Below are the code and all the weights of a small trained network. Each question names an input and a class and asks about switching units off, where a switched-off unit gives its printed mean instead of its output.

import numpy as np


def w(rows, s, z=0):
    codes = np.array(rows[::2]) - 128.0
    scale = np.full(codes.shape[1], s)
    scale[-1] = z or s
    return codes * scale


def norm(h):
    return h / np.sqrt((h * h).mean(-1, keepdims=True) + 1e-5)


def f(y):
    return y / 2 * (1 + np.tanh(0.7978845608 * (y + 0.044715 * y**3)))


def log_softmax(a):
    a = a - a.max(-1, keepdims=True)
    return a - np.log(np.exp(a).sum(-1, keepdims=True))


def net(x, mask):
    res = np.array(x, float).reshape(1, 7) / 4 @ E
    u = 0
    for l in range(3):
        y = f(norm(res) @ A[l][:, :-1].T + A[l][:, -1])
        res = res + np.where(mask[u : u + 6], y, B[l][:, -1]) @ B[l][:, :-1]
        u += 6
    return log_softmax(norm(res)[-1] @ U[:, :-1].T + U[:, -1])


A, B = {}, {}
E = w([
[125,131,132,128],'x0',
[253,95,90,104],'x1',
[134,134,124,124],'x2',
[92,42,138,47],'x3',
[128,126,128,129],'x4',
[115,39,84,236],'x5',
[156,101,246,175],'x6',
],0.0061)
A[0] = w([
[178,154,209,172,94],'0.n0',
[155,87,251,158,4],'0.n1',
[90,1,166,31,71],'0.n2',
[188,180,171,65,80],'0.n3',
[167,84,252,147,4],'0.n4',
[180,50,80,178,65],'0.n5',
],0.0087,0.0034)
B[0] = w([
[151,173,67,124,187],'0.n0',
[77,124,33,80,194],'0.n1',
[187,247,111,241,252],'0.n2',
[136,100,195,90,187],'0.n3',
[87,131,16,67,194],'0.n4',
[145,108,196,82,207],'0.n5',
],0.012,0.0034)
A[1] = w([
[157,143,85,104,165],'1.n0',
[126,71,67,183,161],'1.n1',
[83,92,168,147,159],'1.n2',
[161,172,145,163,164],'1.n3',
[7,145,172,166,100],'1.n4',
[126,51,156,202,3],'1.n5',
],0.013,0.0042)
B[1] = w([
[48,81,101,176,224],'1.n0',
[87,251,170,33,254],'1.n1',
[246,162,137,21,149],'1.n2',
[81,123,167,254,223],'1.n3',
[251,5,104,127,246],'1.n4',
[93,244,188,35,168],'1.n5',
],0.0073,0.0047)
A[2] = w([
[231,3,110,117,137],'2.n0',
[70,119,226,59,105],'2.n1',
[86,158,34,112,79],'2.n2',
[94,110,144,133,3],'2.n3',
[15,115,11,62,100],'2.n4',
[204,102,202,144,43],'2.n5',
],0.0072,0.0037)
B[2] = w([
[104,3,163,216,199],'2.n0',
[133,126,204,99,145],'2.n1',
[70,96,81,138,187],'2.n2',
[218,145,111,111,88],'2.n3',
[33,72,147,119,254],'2.n4',
[75,55,122,87,147],'2.n5',
],0.0057,0.004)
U = w([
[43,123,53,76,115],'0',
[137,130,149,142,254],'1',
[170,223,124,223,82],'2',
[143,188,238,32,65],'3',
[212,8,131,158,55],'4',
[119,126,144,135,184],'5',
],0.011,0.0078)

Each question gives the input, the list of numbers given to net, and the class t.
The units are the neurons (one row each of A and B). Each row of codes is followed by its name. A weight is (code - 128) times the scale printed after its matrix; where a second scale follows, it is the last column's (A, B and U).
mask holds one flag per neuron, layer by layer. A switched-off neuron (its flag False) gives its mean, the last column of its row in B, instead of its output. The means were averaged over made-up inputs and are rounded, as every weight is.
A unit's drop is (log p(t) with every unit on - log p(t) with that unit switched off) / (log p(t) with every unit on - log p(t) with every unit switched off).
The circuit of an input: a set's keep is (log p(t) with only the set's units on - log p(t) with every unit switched off) / (log p(t) with every unit on - log p(t) with every unit switched off). Starting from the 12 units with the biggest drops (on a tie, the unit counted first), units are removed one at a time, each time the one whose removal leaves the highest keep (on an exact tie, the one counted first), for as long as the keep stays at least 0.8.
circuit, biggest first: the units of the circuit, biggest drop first
k most important neurons: the k neurons with the biggest drops, biggest first
k most important neurons of layer l: the k neurons of layer l with the biggest drops, biggest first
input [2,-7,6,1,-6,-2,8], class 0: 3 most important neurons => [0.n4; 0.n1; 0.n0]
input [4,3,-7,7,5,3,4], class 2: circuit, biggest first => [0.n2]
input [-7,7,2,6,6,-6,-5], class 4: 2 most important neurons => [1.n1; 0.n4]
input [-5,-7,-7,-4,-7,4,8], class 0: 3 most important neurons => [0.n1; 0.n4; 0.n0]
input [0,7,2,5,-7,7,7], class 0: 3 most important neurons => [0.n4; 0.n1; 1.n1]
input [-7,4,-5,-6,-5,5,-7], class 0: 3 most important neurons => [0.n2; 1.n1; 1.n0]
input [4,7,2,7,-2,-4,-4], class 2: 2 most important neurons => [0.n2; 1.n4]
input [4,-6,-6,8,6,-8,-2], class 2: 2 most important neurons => [0.n2; 0.n5]
input [1,-7,3,5,-3,4,0], class 4: 2 most important neurons => [1.n4; 0.n0]
input [8,7,-7,2,-2,8,2], class 3: circuit, biggest first => [1.n5; 1.n1]
input [6,4,6,-5,-2,7,6], class 3: circuit, biggest first => [0.n2; 1.n5]
input [-8,7,-3,-2,4,8,-2], class 3: 2 most important neurons => [1.n5; 1.n4]
input [-1,-6,-5,-6,-7,8,0], class 3: 4 most important neurons => [1.n5; 0.n2; 1.n1; 1.n2]
input [7,-8,4,2,3,0,-1], class 4: circuit, biggest first => [1.n4]
input [0,-7,2,4,5,5,6], class 4: 3 most important neurons => [1.n4; 1.n2; 2.n0]
input [4,-8,-2,-4,5,5,-5], class 4: 2 most important neurons => [1.n4; 0.n2]
input [-4,-1,-6,-4,5,-7,-5], class 3: 3 most important neurons => [0.n2; 0.n3; 0.n4]
input [-1,8,1,0,4,8,7], class 3: circuit, biggest first => [1.n1; 1.n5]
input [4,-5,0,4,3,-3,-4], class 4: 2 most important neurons of layer 0 => [0.n0; 0.n4]
input [8,-2,-3,8,-3,-2,-3], class 2: circuit, biggest first => [0.n2]
input [-6,1,8,-7,-7,-5,7], class 0: 2 most important neurons of layer 1 => [1.n0; 1.n4]
input [7,-5,8,-3,-7,8,-4], class 3: 2 most important neurons of layer 1 => [1.n1; 1.n5]
input [-8,7,-8,2,-8,2,8], class 0: 2 most important neurons of layer 0 => [0.n4; 0.n1]
input [-3,8,1,1,5,-7,7], class 4: 2 most important neurons of layer 0 => [0.n3; 0.n5]
input [-7,-1,1,6,-1,7,4], class 3: 2 most important neurons of layer 1 => [1.n1; 1.n5]
